Each row is followed by its group and then its class within the group.
12,-16,24,3,25,-9,-3,-19,8,-17,6,-20,-38,24,15,-7,-17,-3,14  V > L
-14,-6,-5,2,30,-15,-3,-40,0,-19,6,-24,11,27,3,-6,-39,-2,25  V > L
16,-10,41,13,30,-4,-15,-19,4,-22,9,-11,-38,14,15,-6,-10,1,0  V > L
-2,2,3,-7,27,-12,-11,-14,7,-24,11,-16,-15,5,4,-7,-18,0,11  V > Z
23,-8,43,-9,23,-9,6,-19,10,-22,0,11,-60,10,29,10,2,5,-10  S > T
4,1,31,-4,23,-11,2,-20,5,-15,6,-2,-20,16,19,4,-12,0,-1  S > P
-4,-1,5,11,27,-13,-3,-22,-2,-25,1,-15,-4,25,7,8,-24,-2,12  V > L
1,-6,19,-7,33,-10,-8,-31,3,-29,4,7,-14,24,15,-9,-15,7,3  V > L
-6,-5,10,6,25,-10,-7,-14,0,-37,-1,-3,4,20,9,-6,-11,2,0  V > L
-4,1,7,-3,4,-8,3,-20,1,-14,-1,-1,-12,26,7,-2,-5,2,-2  S > P
-3,1,13,-1,16,-17,7,-24,-4,-37,0,10,-9,24,9,-3,-14,12,4  S > T
-14,3,3,-9,14,-17,3,-27,0,-20,-2,-10,14,24,4,-1,-22,3,9  S > P
23,-3,30,17,6,12,10,-5,10,-4,8,0,-48,8,27,8,6,-5,-2  S > P
-2,-2,26,-13,35,-9,-7,-30,0,-40,8,18,-20,21,22,-10,-14,0,2  V > L
24,-5,21,20,34,-6,-2,-18,14,-21,11,-2,-56,22,21,5,-20,-4,4  U > N
3,-9,32,1,23,-5,-1,-16,1,-23,9,-5,-46,3,17,-3,-5,0,-6  V > L
5,-1,24,0,22,-14,-1,-26,4,-26,6,-9,-28,25,30,4,-22,2,14  S > P
-7,-1,7,1,20,-5,-2,-22,9,-33,2,11,-21,13,16,-2,-12,1,5  U > N
11,-17,15,0,31,-11,-7,-20,7,-30,6,-19,-27,20,17,-7,-16,0,10  V > Z
14,2,28,6,16,-1,4,-9,16,-8,14,4,-52,6,20,5,-3,0,1  U > A
-1,-5,6,5,20,-11,2,-13,10,-18,6,-5,-23,11,4,3,-15,-6,10  U > N
8,-8,32,1,32,-10,-7,-17,5,-41,7,13,-27,7,9,-4,-6,3,-3  V > L
4,-5,14,-4,14,-13,10,-26,2,-24,-2,-9,-38,29,18,1,-17,0,9  S > P
4,-4,26,9,18,-18,-2,-20,1,-39,2,12,-14,18,23,-6,-1,8,-8  S > T
9,-4,4,12,18,-11,0,-14,2,-18,4,7,-24,7,10,0,-17,-6,3  U > A
0,-1,-2,-4,27,-15,-5,-11,12,-29,8,3,-19,15,13,3,-15,-3,2  U > N
0,-9,5,-8,30,-14,-7,-28,7,-34,7,-12,-11,14,12,-3,-23,-3,7  V > Z
1,-5,16,-2,23,-15,5,-64,2,-11,10,-21,-21,30,20,6,-29,1,23  S > P
-8,-2,8,-7,18,-13,-13,-17,-1,-19,0,-9,7,13,4,-8,-15,1,5  V > L
-1,-3,4,-4,16,-16,6,-28,5,-22,0,-3,-15,27,13,1,-18,-6,10  S > P
7,2,22,1,19,-4,-7,-14,7,-31,10,14,-36,18,16,5,-9,0,-3  U > A
-4,-5,18,-9,31,-10,-6,-27,-8,-32,6,-10,-12,19,16,-9,-22,2,10  V > Z
-22,0,-17,-13,2,-13,-2,-14,-6,-20,1,-7,29,22,-13,0,-22,4,3  S > P
-23,1,-16,-1,32,-33,9,-54,-3,-46,2,-24,16,65,18,-9,-58,1,24  S > P
7,-5,22,2,26,-8,11,-15,25,-7,6,-10,-26,23,23,7,-13,2,1  S > T
6,-1,38,3,27,-2,-5,-21,12,-26,11,2,-38,14,20,8,-25,2,7  U > N
1,0,34,10,21,-6,0,-15,10,-17,7,3,-25,13,15,-2,-19,-1,4  U > A
12,-7,25,-5,36,-9,-5,-21,7,-32,10,-17,-34,13,11,-7,-21,2,11  V > Z
23,-3,48,8,26,-12,-5,-25,4,-32,5,14,-56,14,37,11,11,5,-6  S > P
0,-6,21,2,31,-10,-6,-29,5,-20,6,-4,-20,29,14,1,-17,3,9  V > L
-6,6,22,-20,28,-10,-2,-22,-2,-47,6,33,-30,18,11,-8,-5,3,5  U > A
3,3,17,-10,22,-4,-8,-20,4,-34,2,19,-39,22,3,-2,-21,-2,-4  U > A
-4,-5,9,1,22,-14,-18,-19,0,-31,3,5,-9,18,7,-7,-13,0,-2  V > Z
-6,4,-3,-5,19,-8,-4,-8,6,-23,2,12,-16,11,2,0,-13,4,2  U > N
-4,1,-2,-6,20,-6,-6,-17,13,-28,0,7,-15,14,7,-9,-19,-2,4  U > N
13,1,18,-6,33,0,-8,-14,10,-25,9,6,-42,8,16,0,-11,1,-1  V > Z
5,-6,8,14,18,-8,-3,-15,7,-19,8,-6,-20,11,13,-4,-22,-3,5  U > A
9,-3,42,8,35,-18,5,-44,8,-26,8,-20,-32,39,28,4,-31,2,10  S > T
-1,-10,23,-10,30,-15,-10,-27,10,-26,8,-13,-18,21,11,-7,-23,-1,16  V > Z
-5,-2,15,-2,27,-12,-7,-21,4,-15,6,-13,-12,18,4,-10,-21,-1,15  V > L
12,4,44,-2,20,-6,7,-23,5,-35,7,19,-43,27,32,0,-3,4,-7  S > P

Each row is followed by its group and then its class within the group.
6,0,-10,-11,2,8,6,2,5,-8,1,-6,-2,8,2,2,3,4,-5  jn > C
6,0,0,0,1,7,1,2,11,4,-2,-11,-6,0,4,0,5,3,-2  Qp > B
4,3,-12,2,23,10,9,9,2,-16,-2,-1,1,8,0,-2,14,12,-9  Dp > E
0,-2,-19,-7,3,18,7,10,10,-14,0,-20,-1,14,4,1,10,8,-3  jn > X
2,-3,-11,-6,3,10,10,4,8,-4,-2,-11,-3,12,5,1,2,9,-2  jn > X
3,-5,-9,-2,2,8,2,7,5,0,-3,-7,2,5,-2,-5,9,6,-5  jn > C
-3,3,-4,2,-2,20,7,-4,4,-12,-4,3,4,12,1,0,14,9,-7  Dp > G
-2,2,1,-7,1,17,8,-2,8,3,0,-4,4,0,-7,-2,-3,1,-4  mc > Y
10,-5,-10,1,5,10,6,6,19,-2,-2,-14,1,12,4,1,15,4,-3  Qp > J
-7,1,-17,-8,-1,3,2,4,0,0,-1,-6,4,11,3,0,3,9,-10  jn > X
0,-1,5,1,14,17,12,-4,5,0,-4,-7,4,-6,-1,-4,-1,11,-7  mc > H
4,-3,-5,2,-1,5,-4,4,8,8,-17,-11,0,-1,-4,3,5,-9,3  Qp > J
-1,-1,8,-2,-1,13,11,-2,6,0,0,-11,3,-2,0,-2,5,6,-5  mc > H
2,-2,-3,-5,7,14,3,-3,-1,-7,-2,6,0,16,-1,3,14,9,-3  Dp > E
-5,3,6,-10,1,13,9,1,9,0,9,-2,10,-3,0,-1,-2,-3,0  mc > Y
1,-2,-9,4,1,19,16,-8,-5,-9,-5,6,4,9,0,1,21,8,-16  Dp > G
-4,-3,-23,-5,4,6,7,2,2,-10,-3,-10,0,16,2,-1,12,9,-3  jn > X
-1,1,7,-4,0,13,9,0,4,2,1,-5,10,0,2,1,4,11,-7  mc > H
9,-7,-1,0,-4,22,8,0,5,-10,7,-1,4,8,6,-9,20,6,-2  Dp > E
2,0,-3,3,0,16,1,-6,4,-11,-3,3,-1,7,0,0,11,4,-3  Dp > E
5,-3,-16,-8,9,17,11,3,9,-9,-4,-9,4,14,0,-2,11,13,-6  jn > X
4,-2,-20,-11,6,19,8,7,10,-13,-4,-20,4,16,3,1,13,13,-9  jn > X
